X =
[[  5 -36  60 -34]
 [  6  -5  -4   6]
 [ 41  -2 -18  32]
 [  9   9  50  22]
 [-19   0  42  11]
 [ 53 -19  16  10]
 [-13 -22  16  21]
 [ -7   3  38   8]
 [  5 -25   3  -9]
 [ 46 -30  42 -15]
 [ 40 -10 -12  20]
 [ 12  12 -20  59]
 [  5 -29  -8  11]
 [  5  13  -8  49]
 [ -8 -26  60 -26]
 [ 15  -1 -12  18]]
Rows and columns are counted from 1.
(1, 1): 5
(16, 4): 18
(5, 1): -19
(4, 1): 9
(14, 2): 13
(13, 4): 11
(15, 3): 60
(5, 2): 0
(1, 2): -36
(6, 3): 16
(8, 3): 38
(15, 1): -8
(1, 3): 60
(4, 4): 22
(2, 3): -4
(10, 3): 42
(3, 3): -18
(2, 4): 6
(12, 4): 59
(11, 3): -12
(16, 1): 15
(9, 3): 3
(4, 3): 50
(8, 1): -7
(3, 1): 41
(7, 1): -13
(5, 3): 42
(10, 4): -15
(2, 1): 6
(15, 4): -26
(12, 2): 12

data =
[[ -5  -9 -16 -20  -3  13  -6  17   5  -1 -12   2 -10 -49]
 [ 28 -17  27 -31   2 -12   2 -10  -5 -10 -20   2 -22 -41]
 [  5  13   0 -21   5   7 -10 -11  11   7 -47  28  13   8]
 [  5  22  13  30 -17  26 -11 -34  20 -15  -2   4   5  31]
 [  6 -18 -11 -35  19  21  34 -64 -36  -5 -20 -19 -31 -14]
 [ 25  14 -14  -2 -36 -44 -11 -28 -33  13 -22  36  -5  48]
 [ 26 -14   3  31 -12  -7 -10  11  -8 -25 -12  10 -14  -9]
 [-18  47  11   9 -35 -69 -27  13 -26  21  -2   1 -13   1]
 [  4 -22   2  16   6   3   4 -16  -3 -31  26 -42 -18 -46]
 [-42  38 -19 -19  22  37  -6  22  37   9  28   5  24 -26]
 [ 10 -36 -19 -19  -8  34  -8 -19  27  25  12  -6  15 -32]]
Rows and columns are counted from 1.
(1, 1) -> -5
(1, 7) -> -6
(4, 10) -> -15
(10, 11) -> 28
(2, 10) -> -10
(8, 3) -> 11
(9, 2) -> -22
(1, 3) -> -16
(6, 4) -> -2
(6, 6) -> -44
(10, 3) -> -19
(2, 6) -> -12
(5, 10) -> -5
(1, 8) -> 17
(10, 7) -> -6
(10, 6) -> 37
(2, 14) -> -41
(7, 13) -> -14
(4, 5) -> -17
(6, 12) -> 36
(8, 10) -> 21
(5, 14) -> -14
(5, 9) -> -36
(9, 14) -> -46
(8, 14) -> 1
(1, 13) -> -10
(2, 1) -> 28
(5, 5) -> 19
(5, 4) -> -35
(4, 13) -> 5
(8, 11) -> -2
(10, 8) -> 22
(9, 10) -> -31
(8, 1) -> -18
(10, 4) -> -19
(2, 4) -> -31

arr =
[[ 68 -56  -9 -70  15  63 -25]
 [ 50  51 -42  -2 -29  20  60]
 [ 42 -37  54  70 -14  55  24]
 [ 28  62  55  68 -32 -55  34]]
Indices start at 1.
(1, 1) -> 68
(3, 1) -> 42
(4, 7) -> 34
(3, 2) -> -37
(2, 5) -> -29
(3, 4) -> 70
(2, 4) -> -2
(1, 3) -> -9
(2, 2) -> 51
(2, 7) -> 60
(3, 3) -> 54

B =
[[-38  16  10  13 -35   8  -5 -32   9 -14 -37  16  12]
 [-21 -13  21  16 -27 -18 -40 -31 -14 -42 -14  14   8]
 [ 11   7 -24 -25 -19  14  -4  12  12 -10 -44 -25 -14]
 [ 28  -1  16  -9  16  -5 -12  28  -6 -14  18  -9  15]
 [  8 -11 -33 -21  12   1   0  -6  -3   9 -15 -21 -22]
 [-15  62  12  14 -14  52  20  33  59  19 -26  10  34]
 [ 26 -24 -28 -26  33 -12  19  16 -11  29  37 -18 -27]
 [-14  13  48  25 -19  -2 -18  -2  -2 -25   0  25  24]
 [  6   9 -38 -21  16  16  30  15  16  35 -12 -21 -14]
 [-15  32 -17  -4 -18  33  26  17  34  22 -39 -11   9]
 [ 43 -23  -9 -25  25 -16 -13  21 -21 -10  26 -18 -13]]
Rows and columns are counted from 1.
(1, 1) -> -38
(10, 5) -> -18
(11, 5) -> 25
(1, 5) -> -35
(7, 4) -> -26
(11, 11) -> 26
(3, 12) -> -25
(4, 1) -> 28
(10, 10) -> 22
(3, 11) -> -44
(9, 1) -> 6
(7, 3) -> -28
(5, 2) -> -11
(4, 9) -> -6
(8, 11) -> 0
(4, 6) -> -5
(2, 10) -> -42
(11, 7) -> -13
(11, 2) -> -23
(5, 5) -> 12
(1, 10) -> -14
(11, 9) -> -21
(6, 1) -> -15
(1, 6) -> 8
(5, 3) -> -33
(8, 12) -> 25
(2, 8) -> -31
(1, 11) -> -37
(1, 8) -> -32
(3, 6) -> 14
(10, 11) -> -39
(8, 1) -> -14
(5, 9) -> -3
(9, 8) -> 15
(1, 7) -> -5
(6, 10) -> 19
